Below are the code and all the weights of a small trained network. Each question names an input and a target symbol and asks about switching units off, where a switched-off unit gives its printed mean instead of its output.

import numpy as np


def w(rows, s, z=0):
    codes = np.array(rows[::2]) - 128.0
    scale = np.full(codes.shape[1], s)
    scale[-1] = z or s
    return codes * scale


def norm(h):
    return h / np.sqrt((h * h).mean(-1, keepdims=True) + 1e-5)


def f(y):
    return y / 2 * (1 + np.tanh(0.7978845608 * (y + 0.044715 * y**3)))


def softmax(a):
    e = np.exp(a - a.max(-1, keepdims=True))
    return e / e.sum(-1, keepdims=True)


def log_softmax(a):
    a = a - a.max(-1, keepdims=True)
    return a - np.log(np.exp(a).sum(-1, keepdims=True))


def net(x, mask):
    ids = ['ΔΛΠΦΨαβεζημστ'.index(c) for c in x.split()]
    T = len(ids)
    res = E[ids] + P[:T]
    r = norm(res)
    for j in range(3):
        rows = slice(3 * j, 3 * j + 3)
        q, k, v = (r @ M[0][rows].T for M in (Q, K, V))
        z = softmax(np.where(np.tri(T) > 0, q @ k.T / 3**0.5, -1e9)) @ v
        o = O[0][rows]
        res = res + np.where(mask[j], z, o[:, -1]) @ o[:, :-1]
    y = f(norm(res) @ A[0][:, :-1].T + A[0][:, -1])
    res = res + np.where(mask[3:15], y, B[0][:, -1]) @ B[0][:, :-1]
    return log_softmax(norm(res)[-1] @ U[:, :-1].T + U[:, -1])


Q, K, V, O, A, B = {}, {}, {}, {}, {}, {}
E = w([
[77,38,171,223,160,113,154],'Δ',
[178,111,117,145,55,140,96],'Λ',
[155,133,68,216,124,114,141],'Π',
[159,111,130,159,78,140,4],'Φ',
[190,106,71,197,85,136,153],'Ψ',
[33,208,45,83,97,2,85],'α',
[180,92,98,89,71,103,93],'β',
[156,132,102,215,116,183,78],'ε',
[183,90,75,226,141,158,48],'ζ',
[84,107,48,104,78,97,183],'η',
[46,223,87,112,43,171,136],'μ',
[138,128,133,187,98,125,124],'σ',
[145,115,123,148,130,92,73],'τ',
],0.001)
P = w([
[166,219,186,11,197,169,195],'0',
[172,147,92,220,37,97,87],'1',
[149,114,95,253,41,107,73],'2',
[135,92,107,244,44,112,70],'3',
[117,73,115,235,50,125,70],'4',
[105,62,116,234,68,133,48],'5',
[82,47,118,219,81,155,60],'6',
[71,32,113,207,93,165,54],'7',
[60,20,115,196,102,169,49],'8',
[42,27,98,205,110,187,39],'9',
[21,7,107,190,118,189,38],'10',
[21,6,102,201,110,210,33],'11',
],0.00049)
Q[0] = w([
[115,190,152,20,163,134,208],'head 1',
[141,166,176,41,187,167,201],'head 1',
[95,196,105,111,94,80,150],'head 1',
[141,143,170,85,171,117,154],'head 2',
[109,107,96,160,104,145,74],'head 2',
[102,112,97,147,109,135,83],'head 2',
[200,194,174,65,171,147,187],'head 3',
[178,199,219,42,202,133,208],'head 3',
[195,203,244,44,221,120,220],'head 3',
],0.011)
K[0] = w([
[254,141,170,138,144,123,128],'head 1',
[246,154,141,127,138,124,114],'head 1',
[176,71,235,204,159,104,159],'head 1',
[87,120,59,145,66,88,93],'head 2',
[147,158,184,101,189,150,184],'head 2',
[140,164,182,90,175,150,170],'head 2',
[119,132,22,129,50,132,87],'head 3',
[140,127,40,132,68,150,91],'head 3',
[143,134,41,123,66,151,87],'head 3',
],0.0077)
V[0] = w([
[80,135,121,125,87,103,214],'head 1',
[144,104,143,135,84,207,155],'head 1',
[82,213,157,150,108,148,78],'head 1',
[87,97,58,122,116,48,220],'head 2',
[154,115,91,198,152,182,165],'head 2',
[78,47,129,162,111,63,29],'head 2',
[115,125,92,127,121,125,252],'head 3',
[178,157,195,160,161,238,171],'head 3',
[117,144,150,56,133,83,137],'head 3',
],0.0032)
O[0] = w([
[38,101,71,83,116,204,113,180],'head 1',
[160,110,171,140,102,224,175,110],'head 1',
[88,241,129,94,90,123,142,179],'head 1',
[174,149,40,134,54,137,188,23],'head 2',
[85,193,87,75,198,144,151,148],'head 2',
[173,144,83,159,82,148,11,1],'head 2',
[154,125,194,158,141,109,2,112],'head 3',
[215,113,75,119,61,135,94,200],'head 3',
[94,118,103,82,190,181,89,89],'head 3',
],0.0027)
A[0] = w([
[182,112,193,179,253,175,158,134],'neuron 1',
[190,76,104,156,209,65,167,124],'neuron 2',
[183,101,18,183,83,137,51,1],'neuron 3',
[99,229,86,119,81,131,112,85],'neuron 4',
[79,156,121,58,116,72,87,53],'neuron 5',
[225,131,157,133,167,65,41,71],'neuron 6',
[240,153,187,103,176,224,145,66],'neuron 7',
[106,65,136,146,73,85,211,122],'neuron 8',
[201,239,199,129,149,77,128,69],'neuron 9',
[100,155,97,98,56,217,64,115],'neuron 10',
[88,70,2,62,56,103,141,58],'neuron 11',
[42,190,112,140,217,141,35,125],'neuron 12',
],0.003,0.0015)
B[0] = w([
[120,223,55,158,146,117,75,179],'neuron 1',
[144,175,141,64,157,183,150,149],'neuron 2',
[108,159,150,153,200,66,175,120],'neuron 3',
[159,173,184,108,137,137,97,126],'neuron 4',
[180,152,100,188,100,127,111,147],'neuron 5',
[129,155,186,52,150,208,110,100],'neuron 6',
[130,100,85,202,23,93,55,68],'neuron 7',
[189,148,82,80,103,124,104,240],'neuron 8',
[44,43,101,164,149,159,88,89],'neuron 9',
[117,185,174,102,180,208,181,172],'neuron 10',
[115,116,76,170,161,189,4,198],'neuron 11',
[175,116,51,46,71,81,87,253],'neuron 12',
],0.0024,0.0011)
U = w([
[109,88,191,184,187,72,172,110],'Δ',
[189,75,171,162,46,107,139,146],'Λ',
[153,176,70,109,178,110,207,46],'Π',
[102,91,241,147,100,120,34,25],'Φ',
[211,123,52,154,81,147,172,71],'Ψ',
[96,168,53,91,101,51,58,209],'α',
[222,76,144,44,121,132,138,111],'β',
[112,179,110,255,71,124,106,48],'ε',
[194,190,124,162,208,184,80,254],'ζ',
[76,36,70,122,162,205,117,154],'η',
[71,210,160,82,98,193,185,220],'μ',
[128,120,148,150,64,109,181,101],'σ',
[102,144,210,52,240,79,139,15],'τ',
],0.0074,0.002)

Each question gives the input, a string of symbols that net reads in full, and the target symbol t.
The units are the heads (3 rows each of Q, K, V and O) and the neurons (one row each of A and B). Each row of codes is followed by its name. A weight is (code - 128) times the scale printed after its matrix; where a second scale follows, it is the last column's (O, A, B and U).
mask holds one flag per unit, heads first, then neurons. A switched-off unit (its flag False) gives its mean, the last column of its rows in O or B, instead of its output. The means were averaged over made-up inputs and are rounded, as every weight is.
A unit's drop is (log p(t) with every unit on - log p(t) with that unit switched off) / (log p(t) with every unit on - log p(t) with every unit switched off).
The circuit of an input: a set's keep is (log p(t) with only the set's units on - log p(t) with every unit switched off) / (log p(t) with every unit on - log p(t) with every unit switched off). Starting from the 12 units with the biggest drops (on a tie, the unit counted first), units are removed one at a time, each time the one whose removal leaves the highest keep (on an exact tie, the one counted first), for as long as the keep stays at least 0.8.
units of the circuit, in order: the units of the circuit, biggest drop first
top k neurons: the k neurons with the biggest drops, biggest first
heads that matter: for each layer, one digit per head in row order, 1 if its drop is at least 0.15 and else 0, layers parted by /
input τ ζ τ ε ζ ζ Π Δ ζ η α, target η: heads that matter -> 101
input Φ Ψ Δ Λ Λ ζ, target Φ: units of the circuit, in order -> (head 2)
input σ ε Λ Δ τ, target β: heads that matter -> 011
input Φ Λ ζ τ σ Φ σ τ Π ε ζ, target ζ: heads that matter -> 111
input Δ Λ ζ Π μ Δ, target μ: heads that matter -> 100
input ε Δ μ α Δ Ψ Π Φ σ α σ ζ, target α: heads that matter -> 100
input α Φ Λ η α τ Λ α σ σ Π, target α: heads that matter -> 111
input τ η τ η η ε, target η: heads that matter -> 001
input α ε Π ζ ε Φ τ τ τ Δ ε ζ, target ε: heads that matter -> 011
input α Φ τ Λ Ψ, target α: units of the circuit, in order -> (head 1; head 3; head 2)
input Δ τ Δ μ τ Δ η, target ζ: units of the circuit, in order -> (head 2; neuron 11; head 3; neuron 10)
input β Λ β τ μ Λ β ε, target μ: heads that matter -> 100
input τ α ζ Λ τ η, target η: heads that matter -> 001
input α μ τ Δ, target ε: units of the circuit, in order -> (head 2; neuron 12)
input α Δ τ, target ε: units of the circuit, in order -> (head 2; neuron 12)
input Δ Π Φ τ Δ μ α τ Π ε, target ζ: top 2 neurons -> (neuron 10; neuron 3)
input η β η σ σ Ψ, target η: heads that matter -> 111
input Ψ ε ε α σ ζ Ψ Λ τ τ ε σ, target α: units of the circuit, in order -> (head 1)
input τ τ μ Φ β Λ ζ Φ ζ τ, target μ: heads that matter -> 101
input Ψ μ Π, target μ: units of the circuit, in order -> (head 1)
input Π Φ Φ ζ Λ, target Λ: top 2 neurons -> (neuron 7; neuron 9)
input Φ ζ Φ, target Φ: top 2 neurons -> (neuron 6; neuron 9)
input Δ τ Δ ζ Δ ε ε ζ, target ζ: units of the circuit, in order -> (head 3; neuron 3; head 2; neuron 10)
input Λ τ ζ ζ Δ Π τ Λ τ τ, target Δ: units of the circuit, in order -> (head 3; head 1)
